Below is a small trained network, with its code and all its weights. Each question gives an input and a class and asks what happens when units are switched off, that is, made to give their printed mean instead of their output.

import numpy as np


def w(rows, s, z=0):
    codes = np.array(rows[::2]) - 128.0
    scale = np.full(codes.shape[1], s)
    scale[-1] = z or s
    return codes * scale


def f(y):
    return y / 2 * (1 + np.tanh(0.7978845608 * (y + 0.044715 * y**3)))


def log_softmax(a):
    a = a - a.max(-1, keepdims=True)
    return a - np.log(np.exp(a).sum(-1, keepdims=True))


def net(x, mask):
    res = np.array(x, float).reshape(1, 7) / 4 @ E
    y = f(res @ A[0][:, :-1].T + A[0][:, -1])
    res = res + np.where(mask, y, B[0][:, -1]) @ B[0][:, :-1]
    return log_softmax(res[-1] @ U[:, :-1].T + U[:, -1])


A, B = {}, {}
E = w([
[146,105,139,117,221],'x0',
[140,133,136,179,84],'x1',
[120,200,115,90,254],'x2',
[80,37,148,161,147],'x3',
[80,161,40,221,165],'x4',
[208,174,66,137,124],'x5',
[98,18,30,63,88],'x6',
],0.0098)
A[0] = w([
[108,87,120,65,177,75],'n1',
[115,142,174,72,179,106],'n2',
[185,72,207,93,126,158],'n3',
[79,209,99,181,163,120],'n4',
[164,102,68,158,99,172],'n5',
[144,189,135,107,161,64],'n6',
[163,166,128,175,120,115],'n7',
[114,134,147,205,131,127],'n8',
[159,172,53,100,104,138],'n9',
[43,134,126,45,79,170],'n10',
[97,147,139,42,156,112],'n11',
[104,168,114,136,202,78],'n12',
[99,106,94,43,195,153],'n13',
[169,170,47,97,111,114],'n14',
[86,63,115,41,212,150],'n15',
[146,122,203,80,76,94],'n16',
[96,159,57,131,127,110],'n17',
[105,130,77,121,28,168],'n18',
[160,91,186,77,116,109],'n19',
[74,58,122,178,123,136],'n20',
[100,146,208,182,108,123],'n21',
[132,117,156,167,206,214],'n22',
[126,153,252,133,98,169],'n23',
[191,97,182,104,97,150],'n24',
[70,168,121,169,152,60],'n25',
[76,80,152,167,92,168],'n26',
[115,60,106,105,148,151],'n27',
[119,197,102,215,159,165],'n28',
[93,104,117,155,56,254],'n29',
[107,196,197,89,87,93],'n30',
],0.013,0.0054)
B[0] = w([
[72,119,102,132,193,191],'n1',
[141,138,71,128,146,200],'n2',
[169,127,90,106,119,206],'n3',
[166,129,136,230,111,220],'n4',
[162,130,174,87,84,202],'n5',
[74,174,141,141,173,185],'n6',
[107,108,106,162,159,177],'n7',
[114,107,92,141,167,172],'n8',
[145,144,213,76,105,212],'n9',
[145,79,136,167,118,204],'n10',
[102,108,89,151,175,194],'n11',
[129,150,137,202,139,199],'n12',
[79,60,139,135,187,236],'n13',
[130,152,226,40,105,213],'n14',
[49,38,119,134,219,253],'n15',
[153,70,86,89,128,190],'n16',
[185,130,148,93,108,188],'n17',
[196,91,149,102,43,227],'n18',
[139,102,91,118,115,188],'n19',
[119,113,207,141,136,191],'n20',
[83,115,156,110,176,178],'n21',
[185,74,105,185,91,209],'n22',
[130,186,166,1,205,209],'n23',
[181,173,74,77,126,188],'n24',
[132,154,88,171,101,167],'n25',
[120,78,234,136,130,186],'n26',
[114,86,149,165,123,192],'n27',
[122,105,117,190,118,239],'n28',
[146,30,198,123,39,220],'n29',
[109,141,167,74,196,178],'n30',
],0.009,0.013)
U = w([
[95,191,154,175,157,81],'0',
[154,148,142,191,141,124],'1',
[26,154,29,130,52,1],'2',
[90,67,192,160,124,186],'3',
[84,115,113,88,183,165],'4',
[119,82,17,212,142,114],'5',
[246,118,125,105,69,156],'6',
[22,166,56,128,49,22],'7',
],0.011,0.0059)

Each question gives the input, the list of numbers given to net, and the class t.
The units are the neurons (one row each of A and B). Each row of codes is followed by its name. A weight is (code - 128) times the scale printed after its matrix; where a second scale follows, it is the last column's (A, B and U).
mask holds one flag per neuron, in row order. A switched-off neuron (its flag False) gives its mean, the last column of its row in B, instead of its output. The means were averaged over made-up inputs and are rounded, as every weight is.
A unit's drop is (log p(t) with every unit on - log p(t) with that unit switched off) / (log p(t) with every unit on - log p(t) with every unit switched off).
The circuit of an input: a set's keep is (log p(t) with only the set's units on - log p(t) with every unit switched off) / (log p(t) with every unit on - log p(t) with every unit switched off). Starting from the 12 units with the biggest drops (on a tie, the unit counted first), units are removed one at a time, each time the one whose removal leaves the highest keep (on an exact tie, the one counted first), for as long as the keep stays at least 0.8.
units of the circuit, in order: the units of the circuit, biggest drop first
most important unit: the unit with the biggest drop
top k neurons: the k neurons with the biggest drops, biggest first
drop of u: that unit's drop, to one decimal
input [1,1,0,7,-4,5,-8], class 4: units of the circuit, in order : [n23; n29]
input [8,3,1,-3,-4,0,3], class 4: units of the circuit, in order : [n4; n18]
input [-7,3,5,-8,7,-6,0], class 0: units of the circuit, in order : [n16; n29]
input [-2,-3,-2,-2,6,-1,4], class 6: units of the circuit, in order : [n15; n18]
input [8,-1,-4,6,-4,-4,-5], class 4: top neuron : [n23]
input [-5,-1,-4,5,5,4,0], class 6: top 3 neurons : [n15; n18; n13]
input [1,2,8,-7,3,-2,-2], class 1: top 4 neurons : [n4; n22; n15; n23]
input [0,8,-3,2,2,2,5], class 6: top 3 neurons : [n15; n18; n13]
input [-7,-2,2,1,5,3,-3], class 5: top 2 neurons : [n23; n28]
input [6,-7,6,-7,8,8,-4], class 1: top 4 neurons : [n4; n22; n14; n28]
input [5,8,1,8,6,6,1], class 5: top 2 neurons : [n14; n9]
input [2,-1,2,6,-8,0,3], class 4: top 2 neurons : [n4; n28]
input [-5,6,1,6,-7,-3,-4], class 4: top 2 neurons : [n23; n21]
input [3,-4,3,-6,3,5,2], class 0: most important unit : n29
input [-5,2,5,-2,3,0,8], class 6: top 2 neurons : [n18; n17]
input [-7,5,-6,-1,1,-5,5], class 6: top 2 neurons : [n18; n15]
input [-8,-7,-2,-6,-2,-8,-5], class 4: drop of n12 : 0.0
input [-1,-1,1,1,1,6,-8], class 0: drop of n18 : 0.1
input [4,-7,-2,-7,1,0,1], class 4: drop of n29 : 0.2
input [7,2,-5,-1,3,1,-8], class 0: most important unit : n23
input [-6,-3,5,-4,8,-1,1], class 0: drop of n18 : 0.2
